Here is a tiny trained network, its code and every weight. The questions are about switching its units off for an input and a target symbol, where a switched-off unit gives its printed mean instead of its output.

import numpy as np


def w(rows, s, z=0):
    codes = np.array(rows[::2]) - 128.0
    scale = np.full(codes.shape[1], s)
    scale[-1] = z or s
    return codes * scale


def f(y):
    return y / 2 * (1 + np.tanh(0.7978845608 * (y + 0.044715 * y**3)))


def softmax(a):
    e = np.exp(a - a.max(-1, keepdims=True))
    return e / e.sum(-1, keepdims=True)


def log_softmax(a):
    a = a - a.max(-1, keepdims=True)
    return a - np.log(np.exp(a).sum(-1, keepdims=True))


def net(x, mask):
    ids = ['Πβζημξτφψ'.index(c) for c in x.split()]
    T = len(ids)
    res = E[ids] + P[:T]
    q, k, v = (res @ M[0].T for M in (Q, K, V))
    z = softmax(np.where(np.tri(T) > 0, q @ k.T / 2**0.5, -1e9)) @ v
    res = res + np.where(mask[0], z, O[0][:, -1]) @ O[0][:, :-1]
    y = f(res @ A[0][:, :-1].T + A[0][:, -1])
    res = res + np.where(mask[1:17], y, B[0][:, -1]) @ B[0][:, :-1]
    return log_softmax(res[-1] @ U[:, :-1].T + U[:, -1])


Q, K, V, O, A, B = {}, {}, {}, {}, {}, {}
E = w([
[41,128,172,134],'Π',
[146,117,200,58],'β',
[120,50,158,108],'ζ',
[212,190,18,165],'η',
[87,157,147,146],'μ',
[63,155,91,6],'ξ',
[121,99,158,148],'τ',
[206,73,118,104],'φ',
[89,101,32,123],'ψ',
],0.014)
P = w([
[122,157,186,154],'0',
[100,112,116,66],'1',
[107,188,222,183],'2',
[117,107,69,22],'3',
[123,190,230,191],'4',
[133,145,45,25],'5',
[124,181,253,181],'6',
[136,133,51,32],'7',
[122,190,250,195],'8',
[131,150,50,38],'9',
[123,178,242,197],'10',
[144,153,47,52],'11',
],0.0038)
Q[0] = w([
[149,155,215,13],'H1',
[75,103,9,29],'H1',
],0.011)
K[0] = w([
[164,190,226,140],'H1',
[117,245,32,65],'H1',
],0.012)
V[0] = w([
[193,230,153,7],'H1',
[192,131,255,183],'H1',
],0.0082)
O[0] = w([
[144,152,133,2,168],'H1',
[199,119,253,204,1],'H1',
],0.0075,0.0061)
A[0] = w([
[92,148,197,140,174],'N1',
[192,109,168,160,146],'N2',
[214,132,98,148,186],'N3',
[210,223,103,131,131],'N4',
[85,46,163,200,75],'N5',
[115,89,250,140,46],'N6',
[110,123,71,142,33],'N7',
[94,116,205,59,118],'N8',
[75,209,178,233,139],'N9',
[60,169,123,76,143],'N10',
[180,114,211,119,217],'N11',
[152,135,133,154,99],'N12',
[79,69,54,138,169],'N13',
[144,164,121,129,236],'N14',
[116,117,121,118,94],'N15',
[150,213,129,159,254],'N16',
],0.015,0.0056)
B[0] = w([
[100,194,108,98,152],'N1',
[153,95,197,78,148],'N2',
[88,79,136,135,134],'N3',
[104,169,85,111,137],'N4',
[147,121,132,223,139],'N5',
[125,75,42,251,167],'N6',
[189,183,131,110,178],'N7',
[137,131,58,112,180],'N8',
[106,223,177,129,141],'N9',
[162,69,139,144,226],'N10',
[193,148,201,48,177],'N11',
[156,117,140,116,124],'N12',
[65,134,164,164,254],'N13',
[91,82,107,149,150],'N14',
[138,145,129,133,139],'N15',
[105,119,137,55,140],'N16',
],0.022,0.017)
U = w([
[139,237,47,177,102],'Π',
[154,169,118,59,255],'β',
[212,126,85,231,76],'ζ',
[46,167,76,56,142],'η',
[93,240,192,57,116],'μ',
[105,33,67,123,90],'ξ',
[170,186,234,140,83],'τ',
[119,103,255,68,66],'φ',
[2,76,243,148,156],'ψ',
],0.0059,0.011)

Each question gives the input, a string of symbols that net reads in full, and the target symbol t.
The units are the heads (2 rows each of Q, K, V and O) and the neurons (one row each of A and B). Each row of codes is followed by its name. A weight is (code - 128) times the scale printed after its matrix; where a second scale follows, it is the last column's (O, A, B and U).
mask holds one flag per unit, heads first, then neurons. A switched-off unit (its flag False) gives its mean, the last column of its rows in O or B, instead of its output. The means were averaged over made-up inputs and are rounded, as every weight is.
A unit's drop is (log p(t) with every unit on - log p(t) with that unit switched off) / (log p(t) with every unit on - log p(t) with every unit switched off).
The circuit of an input: a set's keep is (log p(t) with only the set's units on - log p(t) with every unit switched off) / (log p(t) with every unit on - log p(t) with every unit switched off). Starting from the 12 units with the biggest drops (on a tie, the unit counted first), units are removed one at a time, each time the one whose removal leaves the highest keep (on an exact tie, the one counted first), for as long as the keep stays at least 0.8.
circuit, biggest first: the units of the circuit, biggest drop first
k most important neurons: the k neurons with the biggest drops, biggest first
drop when u is switched off: that unit's drop, to one decimal
input ψ Π β ξ Π ξ ζ β ξ τ τ μ, target ξ: circuit, biggest first -> N13, N11, N7
input β ζ ψ β β Π, target β: circuit, biggest first -> N13, H1
input Π ξ ζ η ψ ψ φ ξ, target ξ: most important neuron -> N10
input ψ ξ φ μ, target ξ: circuit, biggest first -> N11, N9
input β ζ ζ β η φ β μ φ τ, target β: circuit, biggest first -> N13, H1
input φ β τ ζ, target β: 2 most important neurons -> N13, N11
input β β τ ζ, target β: 3 most important neurons -> N11, N13, N10
input η ξ η β ψ τ Π, target Π: circuit, biggest first -> N6, H1, N9, N1
input ζ η ψ ψ ψ ζ φ, target φ: circuit, biggest first -> H1, N11, N2
input ψ η ψ Π ζ β ψ ψ ξ ψ ζ η, target η: circuit, biggest first -> N4, N16
input β ψ μ ψ ζ ξ τ, target τ: circuit, biggest first -> H1, N11, N5
input β β ζ β τ Π, target β: circuit, biggest first -> H1, N13
input μ ψ ψ, target ψ: circuit, biggest first -> N13, H1
input μ ψ τ ψ, target ψ: circuit, biggest first -> N13
input φ φ ζ ψ ψ ξ ζ η β ψ φ β, target β: 2 most important neurons -> N11, N8
input ξ μ ζ ζ, target ξ: 3 most important neurons -> N11, N8, N7
input ψ ψ ψ Π ξ ξ Π ψ τ ψ β, target β: 2 most important neurons -> N11, N6
input β ζ μ Π ξ ψ ψ ξ ζ ζ, target ξ: drop when N7 is switched off -> 0.3
input η η ζ, target ζ: drop when N5 is switched off -> 0.3
input ξ ψ Π ψ ψ φ, target ψ: drop when N6 is switched off -> 0.2
input ζ ζ τ ξ ζ ψ ξ μ Π Π, target ξ: most important neuron -> N11
